Below is a small trained network, with its code and all its weights. Each question gives an input and a class and asks what happens when units are switched off, that is, made to give their printed mean instead of their output.

import numpy as np


def w(rows, s, z=0):
    codes = np.array(rows[::2]) - 128.0
    scale = np.full(codes.shape[1], s)
    scale[-1] = z or s
    return codes * scale


def f(y):
    return np.maximum(y, 0)


def log_softmax(a):
    a = a - a.max(-1, keepdims=True)
    return a - np.log(np.exp(a).sum(-1, keepdims=True))


def net(x, mask):
    res = np.array(x, float).reshape(1, 8) / 4 @ E
    y = f(res @ A[0][:, :-1].T + A[0][:, -1])
    res = res + np.where(mask, y, B[0][:, -1]) @ B[0][:, :-1]
    return log_softmax(res[-1] @ U[:, :-1].T + U[:, -1])


A, B = {}, {}
E = w([
[148,91,60,183,204],'x0',
[253,108,193,115,232],'x1',
[172,104,26,94,160],'x2',
[145,214,89,148,122],'x3',
[85,128,125,110,45],'x4',
[127,111,124,139,111],'x5',
[217,72,175,80,88],'x6',
[114,61,173,215,58],'x7',
],0.008)
A[0] = w([
[128,175,52,115,202,197],'neuron 1',
[96,145,112,144,189,150],'neuron 2',
[65,102,221,83,188,253],'neuron 3',
[170,30,186,1,166,192],'neuron 4',
[70,78,131,241,131,222],'neuron 5',
[101,164,161,189,48,215],'neuron 6',
],0.0088,0.0049)
B[0] = w([
[87,193,160,182,184,239],'neuron 1',
[152,156,147,192,48,181],'neuron 2',
[202,157,252,116,106,216],'neuron 3',
[189,101,77,137,168,255],'neuron 4',
[125,98,140,151,97,239],'neuron 5',
[133,122,161,33,67,232],'neuron 6',
],0.011,0.0089)
U = w([
[104,77,150,143,70,77],'0',
[185,80,130,130,217,255],'1',
[67,188,130,254,178,100],'2',
[137,167,192,139,140,46],'3',
[83,172,109,40,191,92],'4',
],0.0099,0.00075)

Each question gives the input, the list of numbers given to net, and the class t.
The units are the neurons (one row each of A and B). Each row of codes is followed by its name. A weight is (code - 128) times the scale printed after its matrix; where a second scale follows, it is the last column's (A, B and U).
mask holds one flag per neuron, in row order. A switched-off neuron (its flag False) gives its mean, the last column of its row in B, instead of its output. The means were averaged over made-up inputs and are rounded, as every weight is.
A unit's drop is (log p(t) with every unit on - log p(t) with that unit switched off) / (log p(t) with every unit on - log p(t) with every unit switched off).
The circuit of an input: a set's keep is (log p(t) with only the set's units on - log p(t) with every unit switched off) / (log p(t) with every unit on - log p(t) with every unit switched off). Starting from all 6 units, units are removed one at a time, each time the one whose removal leaves the highest keep (on an exact tie, the one counted first), for as long as the keep stays at least 0.8.
circuit, biggest first: the units of the circuit, biggest drop first
most important unit: the unit with the biggest drop
top k neurons: the k neurons with the biggest drops, biggest first
drop when u is switched off: that unit's drop, to one decimal
input [3,-2,3,6,6,0,-5,8], class 0: most important unit	neuron 6
input [7,-2,-5,-1,-3,-6,4,5], class 0: circuit, biggest first	[neuron 1; neuron 5]
input [-1,-4,3,-6,-8,3,-3,-6], class 2: circuit, biggest first	[neuron 1; neuron 6]
input [0,-3,-2,5,5,1,-4,-1], class 0: circuit, biggest first	[neuron 6; neuron 1]
input [-5,-4,1,6,3,-3,-6,3], class 0: circuit, biggest first	[neuron 6; neuron 1]
input [2,-7,3,6,-4,-5,4,-4], class 2: circuit, biggest first	[neuron 1; neuron 6]
input [3,7,-6,7,3,6,2,5], class 0: top 2 neurons	[neuron 1; neuron 4]
input [1,-6,3,5,7,-7,-5,2], class 0: top 2 neurons	[neuron 6; neuron 5]
input [3,0,5,-6,-1,5,-7,-6], class 2: drop when neuron 1 is switched off	0.1
input [-2,1,-4,3,8,3,-8,2], class 0: drop when neuron 6 is switched off	0.2
input [8,-6,-2,7,-6,4,5,5], class 0: drop when neuron 5 is switched off	0.2
